The symbols move the nodes like this.
Dut ζ Mun
Dut β Sus
Dut ψ Fas
Dut π Ton
Dut κ Dev
Dut η Tov
Lof ζ Res
Lof β Tif
Lof ψ Duf
Lof π Zuz
Lof κ Zof
Lof η Naf
Sig ζ Vom
Sig β Der
Sig ψ Gar
Sig π Zun
Sig κ Des
Sig η Pib
Ton ζ Dut
Ton β Vur
Ton ψ Sed
Ton π Maz
Ton κ Vid
Ton η Gem
Vof ζ Tif
Vof β Taf
Vof ψ Vid
Vof π Duf
Vof κ Res
Vof η Reb
Baz ζ Fir
Baz β Vek
Baz ψ Zof
Baz π Ren
Baz κ Der
Baz η Mal
Gem ζ Tov
Gem β Maz
Gem ψ Sus
Gem π Mun
Gem κ Zal
Gem η Vid
Mun ζ Gem
Mun β Bul
Mun ψ Vur
Mun π Dut
Mun κ Taf
Mun η Diz
Pab ζ Zun
Pab β Gar
Pab ψ Mup
Pab π Naz
Pab κ Bug
Pab η Vom
Reb ζ Zuz
Reb β Duf
Reb ψ Zal
Reb π Gel
Reb κ Lon
Reb η Res
Zof ζ Lim
Zof β Kat
Zof ψ Lof
Zof π Fel
Zof κ Baz
Zof η Kuf
Mup ζ Mal
Mup β Kab
Mup ψ Vek
Mup π Fir
Mup κ Pab
Mup η Vaf
Gam ζ Duf
Gam β Vid
Gam ψ Tov
Gam π Zal
Gam κ Zuz
Gam η Tif
Der ζ Naz
Der β Mup
Der ψ Baz
Der π Vaf
Der κ Nom
Der η Zun
Kab ζ Ren
Kab β Zof
Kab ψ Lon
Kab π Kuf
Kab κ Gar
Kab η Fir
Nom ζ Pib
Nom β Pab
Nom ψ Der
Nom π Vom
Nom κ Dak
Nom η Rap
Res ζ Kat
Res β Gel
Res ψ Vof
Res π Lof
Res κ Lim
Res η Lon
Lon ζ Fel
Lon β Lof
Lon ψ Reb
Lon π Naf
Lon κ Kab
Lon η Lim
Sed ζ Fas
Sed β Rap
Sed ψ Pib
Sed π Dak
Sed κ Ton
Sed η Sus
Fir ζ Mup
Fir β Kuf
Fir ψ Lim
Fir π Baz
Fir κ Naz
Fir η Gar
Gel ζ Reb
Gel β Gam
Gel ψ Taf
Gel π Tif
Gel κ Naf
Gel η Lof
Tov ζ Diz
Tov β Ton
Tov ψ Bul
Tov π Gem
Tov κ Gam
Tov η Dev
Lim ζ Vek
Lim β Naf
Lim ψ Res
Lim π Zof
Lim κ Fir
Lim η Kab
Des ζ Vok
Des β Nom
Des ψ Sig
Des π Rap
Des κ Sus
Des η Sed
Vok ζ Dak
Vok β Pib
Vok ψ Vom
Vok π Des
Vok κ Bul
Vok η Fas
Sus ζ Bul
Sus β Dak
Sus ψ Des
Sus π Vur
Sus κ Gem
Sus η Ton
Gar ζ Vaf
Gar β Baz
Gar ψ Kab
Gar π Mal
Gar κ Sig
Gar η Naz
Zuz ζ Lof
Zuz β Vof
Zuz ψ Gam
Zuz π Reb
Zuz κ Fel
Zuz η Kat
Zun ζ Sig
Zun β Vaf
Zun ψ Mal
Zun π Pab
Zun κ Rap
Zun η Nom
Fas ζ Vur
Fas β Des
Fas ψ Bug
Fas π Sed
Fas κ Dut
Fas η Bul
Maz ζ Ton
Maz β Fas
Maz ψ Dak
Maz π Bul
Maz κ Diz
Maz η Mun
Ren ζ Baz
Ren β Lim
Ren ψ Fel
Ren π Kab
Ren κ Vaf
Ren η Mup
Pib ζ Bug
Pib β Zun
Pib ψ Naz
Pib π Nom
Pib κ Sed
Pib η Des
Duf ζ Vof
Duf β Dev
Duf ψ Diz
Duf π Gam
Duf κ Lof
Duf η Gel
Vur ζ Sus
Vur β Vok
Vur ψ Rap
Vur π Fas
Vur κ Mun
Vur η Maz
Kat ζ Naf
Kat β Reb
Kat ψ Tif
Kat π Res
Kat κ Vek
Kat η Fel
Taf ζ Zal
Taf β Tov
Taf ψ Mun
Taf π Dev
Taf κ Gel
Taf η Duf
Vaf ζ Der
Vaf β Fir
Vaf ψ Ren
Vaf π Gar
Vaf κ Vom
Vaf η Pab
Bug ζ Rap
Bug β Sig
Bug ψ Pab
Bug π Pib
Bug κ Fas
Bug η Vok
Dev ζ Taf
Dev β Gem
Dev ψ Dut
Dev π Vid
Dev κ Tif
Dev η Gam
Rap ζ Des
Rap β Vom
Rap ψ Zun
Rap π Bug
Rap κ Vur
Rap η Dak
Fel ζ Zof
Fel β Res
Fel ψ Zuz
Fel π Lon
Fel κ Ren
Fel η Vek
Vek ζ Kuf
Vek β Lon
Vek ψ Kat
Vek π Lim
Vek κ Mup
Vek η Ren
Tif ζ Gel
Tif β Zal
Tif ψ Dev
Tif π Vof
Tif κ Kat
Tif η Zuz
Vid ζ Dev
Vid β Mun
Vid ψ Ton
Vid π Diz
Vid κ Vof
Vid η Zal
Naf ζ Lon
Naf β Zuz
Naf ψ Gel
Naf π Kat
Naf κ Kuf
Naf η Zof
Kuf ζ Kab
Kuf β Fel
Kuf ψ Naf
Kuf π Vek
Kuf κ Mal
Kuf η Baz
Diz ζ Vid
Diz β Dut
Diz ψ Maz
Diz π Tov
Diz κ Duf
Diz η Taf
Zal ζ Gam
Zal β Diz
Zal ψ Gem
Zal π Taf
Zal κ Reb
Zal η Vof
Naz ζ Pab
Naz β Mal
Naz ψ Fir
Naz π Der
Naz κ Pib
Naz η Sig
Vom ζ Nom
Vom β Naz
Vom ψ Vaf
Vom π Sig
Vom κ Vok
Vom η Bug
Bul ζ Maz
Bul β Sed
Bul ψ Vok
Bul π Sus
Bul κ Tov
Bul η Dut
Dak ζ Sed
Dak β Bug
Dak ψ Nom
Dak π Vok
Dak κ Maz
Dak η Vur
Mal ζ Gar
Mal β Ren
Mal ψ Kuf
Mal π Mup
Mal κ Zun
Mal η Der

The rows follow the links: the fewer symbols apart two nodes are, the more alike their rows tend to be.

Each row is also shifted at random along 5 hidden directions that mean nothing.

Name the node of each row.
35 -141 188 -150 236 218 61 -63 112 297 327 -125 313 95 -91 86 310 -102 -161 -3 -38 -109 251 -49 18 -52 -159 -83 29 -360 237 -50 -25 -198 74 202 -223 57 45 -156 -69 261 276 323 67 253 -98 165 314; node Vek
905 -226 -41 425 -352 115 -181 191 441 -87 151 -485 245 253 -492 99 364 26 -142 -381 94 -200 -18 -76 -399 332 -462 -538 -31 441 58 -447 147 -523 594 -380 -19 355 135 -90 -133 474 154 860 77 370 116 -80 125; node Tif
-802 137 -207 -14 15 -104 -104 -38 104 -188 -236 183 -199 -86 170 58 -142 278 146 41 35 129 -154 -57 30 48 261 31 -43 88 -16 -64 107 194 -216 -104 158 86 -130 174 127 -252 -195 -32 -123 -227 4 -188 -290; node Vur
3 65 87 446 -236 -23 46 316 -107 -545 -175 -152 -113 174 -99 -210 -29 170 16 16 -133 -78 -253 133 -117 131 -270 -66 47 231 -226 -58 -26 20 -172 -270 -74 156 166 -157 -180 112 -122 -363 125 16 302 71 20; node Duf
-253 178 -10 -311 184 11 32 -196 -121 -151 -122 405 -125 -149 440 -48 -154 221 105 325 -80 268 -9 -12 334 -240 421 325 -31 -69 48 121 -40 472 -567 191 -19 -111 -144 114 145 -391 -128 -445 -85 -222 -86 37 -151; node Vom
32 -102 163 -139 -222 110 136 -122 20 119 247 77 165 -38 172 81 -54 -126 -173 244 -101 131 122 167 141 -165 -14 174 -118 660 136 124 -202 83 127 163 -298 -266 161 -122 -187 -10 91 91 216 140 -70 283 285; node Kuf
-258 15 -48 -370 400 213 -147 -314 298 122 134 195 203 -18 210 188 270 294 4 102 38 149 183 -225 161 -127 316 -27 -41 -324 346 -206 142 140 -295 201 -32 202 -229 109 210 -156 105 370 -152 22 -229 -59 -31; node Zun
-564 -138 225 -457 -301 7 125 -171 -331 451 276 34 90 -196 16 -187 -86 -693 -92 -50 73 81 298 179 194 -306 56 283 -108 273 -39 302 -227 -1 401 323 -101 -568 74 17 -30 38 142 -188 76 94 -228 232 178; node Fir
-584 27 -113 -283 1 85 -235 -218 177 -47 -14 76 -3 -53 9 -72 214 103 67 -184 176 147 106 -189 62 -58 277 -77 -85 -81 88 -242 167 78 -55 17 173 102 -222 245 280 -97 -4 214 -239 -19 -202 -182 -228; node Rap
292 -56 -187 424 107 -60 -38 168 328 100 -60 -165 31 119 -200 355 -31 227 -9 -58 36 -191 -149 -52 -324 328 -259 -325 103 32 80 -148 116 -339 282 -241 48 282 49 -95 -117 142 -2 573 70 9 140 -170 9; node Taf
401 179 -114 187 -183 -95 -174 128 -40 -558 -339 11 -282 54 -35 -279 -6 262 175 -132 56 62 -249 -63 -34 107 106 -64 -7 46 -227 -198 155 164 -287 -285 240 201 -84 163 167 -115 -239 -331 -157 -168 166 -203 -355; node Bul
682 9 -85 420 -255 -160 -30 286 -37 -186 -181 -247 -140 77 -304 -98 -71 -71 47 -232 63 -182 -219 40 -252 239 -280 -191 49 113 -276 -56 55 -255 275 -300 157 104 92 -13 -62 173 -105 -22 14 -12 215 -144 -87; node Dev
-128 -47 -115 397 680 7 117 154 323 254 19 -83 146 167 -25 587 -15 417 -57 226 -95 -258 -87 -99 -266 263 -242 -258 225 -615 244 -23 57 -273 -87 -35 -117 367 36 -246 -181 127 74 520 156 13 144 -66 207; node Vof
-210 -77 62 290 -24 -67 116 211 -71 96 29 -203 21 95 -171 59 -64 -151 -69 -14 -64 -207 -52 118 -171 124 -338 -85 101 -70 -93 117 -96 -235 214 -63 -74 -42 175 -182 -202 220 61 -3 166 84 131 80 185; node Gel
-937 -19 321 -300 -346 162 112 -105 -276 -169 168 89 94 -33 173 -363 61 -275 -115 135 -134 191 171 195 302 -320 54 307 -130 440 -27 122 -209 248 -153 234 -252 -317 123 -84 -73 -20 87 -502 104 150 -52 342 193; node Ren
-391 -53 116 -414 253 162 3 -251 -11 269 219 116 188 -65 150 38 163 -88 -48 91 6 100 280 -73 184 -232 183 114 -40 -303 218 27 -14 97 -110 310 -115 -92 -87 5 105 -43 184 61 -68 81 -221 121 123; node Gar
972 -83 154 233 158 -5 156 228 -213 157 75 -247 84 115 -232 -32 26 -252 -71 -92 -90 -280 33 82 -143 78 -369 -59 154 -528 -122 163 -79 -285 134 35 -66 -20 141 -244 -161 321 140 -152 125 133 129 127 246; node Res
91 101 -141 331 -131 -142 -71 207 12 -368 -285 -84 -215 42 -73 -69 -125 217 96 -84 5 -47 -281 -2 -145 185 -67 -94 59 102 -195 -95 80 18 -88 -299 155 164 24 46 20 -27 -215 -153 -37 -136 202 -150 -209; node Gem
132 81 174 -376 163 130 -33 -137 -263 -136 37 110 29 -55 126 -345 221 -76 60 -23 -21 102 176 -74 279 -227 242 189 -2 -558 -1 7 29 276 -416 247 12 -49 -128 73 214 -46 64 -506 -174 6 -132 64 -51; node Naz
-709 -67 -146 369 75 -78 67 121 335 157 9 -33 37 80 13 486 -199 265 -81 182 -69 -104 -149 40 -235 230 -195 -158 57 350 120 6 -24 -203 220 -173 -117 124 117 -132 -229 16 -10 539 207 -5 129 -43 116; node Gam
-92 41 -141 88 -431 -185 -169 109 -133 -173 -229 -152 -251 -82 -256 -301 -82 -265 130 -391 197 -17 -133 5 -124 117 -1 -108 -33 247 -327 -82 92 -104 341 -255 327 -79 -41 232 128 22 -153 -141 -164 -98 54 -222 -297; node Maz
147 -4 189 -413 -138 92 -6 -151 -286 25 120 39 35 -101 34 -362 125 -349 2 -102 37 101 224 10 223 -280 162 205 -81 -115 -66 81 -84 154 -47 238 -10 -248 -36 66 126 -6 104 -370 -105 71 -172 149 26; node Vaf
-70 23 -25 -362 -169 10 -184 -175 -102 7 -8 17 -58 -128 -65 -289 140 -223 93 -284 193 132 132 -123 124 -127 258 52 -107 -78 -85 -112 83 83 71 60 215 -97 -166 271 276 -67 8 -99 -241 -24 -193 -121 -228; node Pib

Where do the symbols, taken in turn from left to right, take each start?
Answer with the node's name.
884 0 255 103 -110 -87 282 217 -487 30 30 -96 -50 -2 -25 -241 -198 -424 -55 106 -145 -111 -1 275 65 -103 -252 250 93 -91 -244 402 -248 0 5 129 -173 -332 224 -226 -213 128 24 -680 190 21 146 255 241
ψ η β => Gel
119 -103 155 240 -66 106 24 187 36 -38 153 -292 182 175 -257 -43 231 -95 -119 -119 -70 -192 34 35 -175 113 -373 -200 38 -58 0 -82 -19 -266 169 -84 -127 146 152 -192 -153 346 148 154 125 245 105 100 229
ψ ψ κ => Duf
231 -34 137 188 -404 -46 288 87 -82 -107 32 129 -25 -21 289 130 -420 -23 -164 471 -234 124 -134 363 89 -88 -137 280 -80 1056 -20 300 -317 185 8 5 -369 -321 315 -246 -384 -128 -87 -255 398 -7 179 319 288
κ ζ ψ => Lon
157 250 -20 -30 247 230 -338 -44 154 -849 -224 87 -37 176 48 -365 497 672 172 -105 0 120 -82 -330 121 49 262 -165 26 -582 38 -530 357 326 -856 -169 150 615 -263 177 366 -87 -96 -263 -330 -7 77 -198 -356
ζ β ζ η => Dak
559 74 -163 371 -41 -235 9 220 -49 -53 -256 -74 -255 -5 -114 84 -298 49 112 -48 30 -125 -272 26 -203 213 -123 -68 108 -2 -199 89 21 -99 101 -235 192 39 18 10 -60 -28 -184 -72 9 -207 196 -169 -178
ψ β ζ π η => Sus
492 -43 -32 -402 -52 -22 -8 -244 -45 384 101 167 8 -213 159 59 -115 -252 -3 15 100 145 176 -4 163 -196 249 183 -103 155 83 147 -63 94 211 217 33 -311 -107 154 89 -154 39 80 -65 -42 -249 9 -38
κ ψ κ ψ ψ => Mup
-13 -11 -331 356 -30 -351 158 79 228 352 -147 129 -229 -136 127 619 -652 127 -2 278 6 -11 -286 124 -241 202 -29 6 10 684 24 273 -114 -116 403 -179 53 -173 117 -4 -234 -263 -202 437 219 -292 115 -125 -60
β ζ β => Bul
709 -98 -268 -93 -253 -43 -344 -106 306 244 3 -210 -5 -79 -373 13 219 -179 85 -566 370 -31 71 -239 -232 178 75 -362 -92 91 4 -343 256 -340 668 -207 382 111 -197 349 261 111 33 747 -270 66 -178 -377 -309
π π ψ η β => Sig
-767 17 -231 215 351 -59 -130 59 287 43 -140 -74 -6 86 -129 246 70 292 79 -104 94 -139 -110 -210 -230 258 -27 -292 102 -441 75 -195 209 -187 5 -185 173 343 -124 71 84 40 -36 423 -125 -78 45 -281 -146
ζ π π ψ => Fas
-823 19 54 -437 354 -39 304 -267 -211 529 148 403 40 -259 496 282 -373 -153 -58 507 -127 154 172 143 332 -341 280 467 -5 -78 197 510 -252 313 -203 476 -213 -472 -5 -68 -96 -322 55 -244 138 -166 -202 232 192
ζ ψ ζ β => Lim
329 8 100 373 370 74 149 200 34 -164 2 -73 109 210 27 177 51 311 -51 237 -232 -168 -105 44 -84 125 -263 -73 167 -375 80 26 -47 -39 -343 -40 -230 264 124 -296 -210 133 37 -84 184 71 208 127 232
κ κ η => Mup
-492 38 -304 -168 -272 -221 -25 -202 151 274 -133 296 -204 -274 235 285 -442 -34 79 123 142 235 -92 54 29 -50 335 155 -156 826 15 119 -50 157 323 -10 172 -334 -90 267 51 -399 -207 275 -22 -274 -131 -155 -262
ζ β ψ => Zun
-914 5 320 -6 -78 244 117 -9 -74 -371 154 35 178 143 167 -182 200 148 -156 255 -232 78 78 123 195 -154 -98 132 -45 219 94 -32 -134 195 -389 98 -381 31 131 -238 -154 59 97 -314 193 215 85 339 304
ψ κ ζ ζ => Vek
-204 -142 144 -316 -12 177 55 -216 113 310 337 16 277 -15 59 84 184 -177 -151 53 7 54 286 17 95 -166 15 27 -100 180 231 -18 -86 -49 194 235 -188 -138 21 -44 -36 62 205 318 73 216 -200 171 232
η ψ ζ => Kab
-987 53 200 -423 -136 276 -94 -250 -56 -279 133 167 131 7 211 -331 301 48 -34 68 -39 253 196 -55 320 -268 261 182 -152 152 95 -177 1 350 -365 194 -133 -28 -66 72 163 -103 71 -251 -101 139 -151 163 9
π ζ ψ => Baz
-916 -26 -263 -86 -279 42 -299 -195 519 -40 -9 34 33 -41 -42 180 140 269 20 -186 220 180 -17 -186 -101 115 202 -277 -164 659 168 -420 216 -67 300 -242 172 209 -147 273 177 -110 -47 783 -149 32 -139 -259 -264
η ζ β => Fas
97 69 -84 -334 145 24 -95 -214 -9 94 -24 175 -49 -131 130 -39 22 2 65 -19 96 131 108 -117 157 -139 334 107 -54 -216 52 -20 67 173 -136 142 119 -57 -168 192 205 -186 -31 -53 -176 -101 -176 -86 -155
κ η ζ β => Dak
